Here is a tiny trained network, its code and every weight. The questions are about switching its units off for an input and a class, where a switched-off unit gives its printed mean instead of its output.

import numpy as np


def w(rows, s, z=0):
    codes = np.array(rows[::2]) - 128.0
    scale = np.full(codes.shape[1], s)
    scale[-1] = z or s
    return codes * scale


def norm(h):
    return h / np.sqrt((h * h).mean(-1, keepdims=True) + 1e-5)


def f(y):
    return y / 2 * (1 + np.tanh(0.7978845608 * (y + 0.044715 * y**3)))


def log_softmax(a):
    a = a - a.max(-1, keepdims=True)
    return a - np.log(np.exp(a).sum(-1, keepdims=True))


def net(x, mask):
    res = np.array(x, float).reshape(1, 6) / 4 @ E
    u = 0
    for l in range(3):
        y = f(norm(res) @ A[l][:, :-1].T + A[l][:, -1])
        res = res + np.where(mask[u : u + 8], y, B[l][:, -1]) @ B[l][:, :-1]
        u += 8
    return log_softmax(norm(res)[-1] @ U[:, :-1].T + U[:, -1])


A, B = {}, {}
E = w([
[137,173,155,140,101],'x0',
[59,194,114,163,120],'x1',
[144,176,120,171,164],'x2',
[153,149,198,113,154],'x3',
[95,117,171,107,210],'x4',
[155,198,94,7,144],'x5',
],0.012)
A[0] = w([
[17,118,169,85,215,94],'0.n1',
[204,176,154,151,21,2],'0.n2',
[178,245,243,122,82,79],'0.n3',
[47,134,139,31,247,75],'0.n4',
[23,144,100,47,34,94],'0.n5',
[188,147,202,65,121,124],'0.n6',
[183,115,89,122,85,60],'0.n7',
[105,213,98,118,249,70],'0.n8',
],0.014,0.0061)
B[0] = w([
[77,221,197,167,128,221],'0.n1',
[69,173,253,123,98,171],'0.n2',
[70,110,61,171,163,208],'0.n3',
[77,180,206,26,121,254],'0.n4',
[79,107,56,102,100,219],'0.n5',
[167,80,97,85,203,208],'0.n6',
[153,139,148,108,91,151],'0.n7',
[194,203,55,154,128,216],'0.n8',
],0.026,0.0071)
A[1] = w([
[75,86,143,186,169,53],'1.n1',
[110,198,87,101,46,67],'1.n2',
[160,116,139,128,24,141],'1.n3',
[193,80,109,59,171,1],'1.n4',
[158,53,123,236,118,161],'1.n5',
[177,29,164,104,105,150],'1.n6',
[6,121,117,107,121,133],'1.n7',
[174,141,145,68,52,130],'1.n8',
],0.021,0.0035)
B[1] = w([
[203,128,169,167,177,185],'1.n1',
[48,83,93,137,71,218],'1.n2',
[73,190,118,51,102,174],'1.n3',
[125,34,81,154,228,175],'1.n4',
[241,73,180,86,50,217],'1.n5',
[6,96,101,119,80,177],'1.n6',
[68,53,141,132,69,252],'1.n7',
[17,164,107,150,235,175],'1.n8',
],0.023,0.012)
A[2] = w([
[190,119,112,117,150,23],'2.n1',
[111,65,170,254,126,251],'2.n2',
[105,170,174,44,129,70],'2.n3',
[136,163,68,199,118,82],'2.n4',
[122,119,148,128,126,95],'2.n5',
[119,89,199,178,124,102],'2.n6',
[149,168,191,170,115,102],'2.n7',
[130,150,122,57,91,112],'2.n8',
],0.027,0.0035)
B[2] = w([
[64,122,104,107,145,150],'2.n1',
[96,159,138,3,134,253],'2.n2',
[113,122,156,209,150,228],'2.n3',
[146,153,61,117,111,151],'2.n4',
[124,133,143,132,123,140],'2.n5',
[132,118,191,107,94,206],'2.n6',
[182,154,125,112,107,177],'2.n7',
[158,98,153,192,109,192],'2.n8',
],0.042,0.012)
U = w([
[109,191,208,200,197,156],'0',
[254,121,153,159,105,9],'1',
[203,50,122,151,68,2],'2',
[179,126,204,58,109,181],'3',
[123,61,80,106,242,125],'4',
[53,92,113,159,73,191],'5',
[189,206,45,153,129,118],'6',
],0.019,0.0096)

Each question gives the input, the list of numbers given to net, and the class t.
The units are the neurons (one row each of A and B). Each row of codes is followed by its name. A weight is (code - 128) times the scale printed after its matrix; where a second scale follows, it is the last column's (A, B and U).
mask holds one flag per neuron, layer by layer. A switched-off neuron (its flag False) gives its mean, the last column of its row in B, instead of its output. The means were averaged over made-up inputs and are rounded, as every weight is.
A unit's drop is (log p(t) with every unit on - log p(t) with that unit switched off) / (log p(t) with every unit on - log p(t) with every unit switched off).
The circuit of an input: a set's keep is (log p(t) with only the set's units on - log p(t) with every unit switched off) / (log p(t) with every unit on - log p(t) with every unit switched off). Starting from the 12 units with the biggest drops (on a tie, the unit counted first), units are removed one at a time, each time the one whose removal leaves the highest keep (on an exact tie, the one counted first), for as long as the keep stays at least 0.8.
circuit, biggest first: the units of the circuit, biggest drop first
k most important neurons: the k neurons with the biggest drops, biggest first
top k neurons in layer l: the k neurons of layer l with the biggest drops, biggest first
drop of u: that unit's drop, to one decimal
input [-4,2,-1,4,7,-4], class 0: 2 most important neurons -> [0.n4; 2.n3]
input [-2,-7,-6,7,5,5], class 4: circuit, biggest first -> [0.n6; 1.n4]
input [-8,-1,0,2,8,-5], class 0: top 2 neurons in layer 0 -> [0.n4; 0.n3]
input [-4,6,6,-7,1,6], class 6: circuit, biggest first -> [0.n8]
input [-6,-7,5,-5,1,2], class 4: circuit, biggest first -> [0.n1; 1.n4]
input [-4,2,8,5,-7,2], class 6: 3 most important neurons -> [0.n8; 0.n4; 2.n4]
input [0,-6,-4,-2,-2,0], class 4: circuit, biggest first -> [1.n4; 0.n1]
input [7,3,4,6,4,7], class 6: 3 most important neurons -> [0.n8; 0.n3; 0.n2]
input [3,-4,-7,5,2,7], class 4: 2 most important neurons -> [0.n6; 1.n4]
input [7,-6,-5,-7,-3,-8], class 0: circuit, biggest first -> [1.n3; 0.n3; 0.n5; 2.n3]
input [2,-1,7,6,-5,7], class 6: 2 most important neurons -> [0.n3; 0.n8]
input [3,-5,-4,-2,2,-7], class 3: 3 most important neurons -> [0.n4; 0.n8; 1.n1]
input [0,-5,-2,-6,2,-4], class 3: top 3 neurons in layer 0 -> [0.n4; 0.n8; 0.n2]
input [0,1,7,-7,8,-1], class 0: circuit, biggest first -> [0.n1]
input [2,-2,8,-7,-5,-5], class 1: top 2 neurons in layer 0 -> [0.n4; 0.n3]
input [-7,-8,0,-2,-6,-8], class 2: top 3 neurons in layer 1 -> [1.n5; 1.n3; 1.n7]
input [5,-5,4,-3,-1,-8], class 1: 2 most important neurons -> [0.n4; 1.n5]
input [-2,6,-7,4,8,-7], class 3: 2 most important neurons -> [2.n2; 1.n3]
input [-1,-8,-6,6,0,-4], class 4: 2 most important neurons -> [1.n4; 0.n6]
input [0,-6,0,-6,-4,-7], class 2: top 2 neurons in layer 2 -> [2.n2; 2.n8]
input [3,-7,2,5,3,1], class 4: most important neuron -> [0.n6]
input [-6,5,8,7,5,3], class 0: 2 most important neurons -> [0.n4; 2.n3]
input [-5,7,7,8,6,4], class 0: drop of 0.n4 -> 2.4
input [6,-2,3,-4,6,5], class 0: drop of 0.n4 -> 1.8
input [2,0,-1,1,8,6], class 0: drop of 2.n2 -> 0.0
input [7,4,5,0,2,3], class 6: drop of 0.n8 -> 0.3
input [-2,-8,-1,4,2,-2], class 4: most important neuron -> [1.n4]
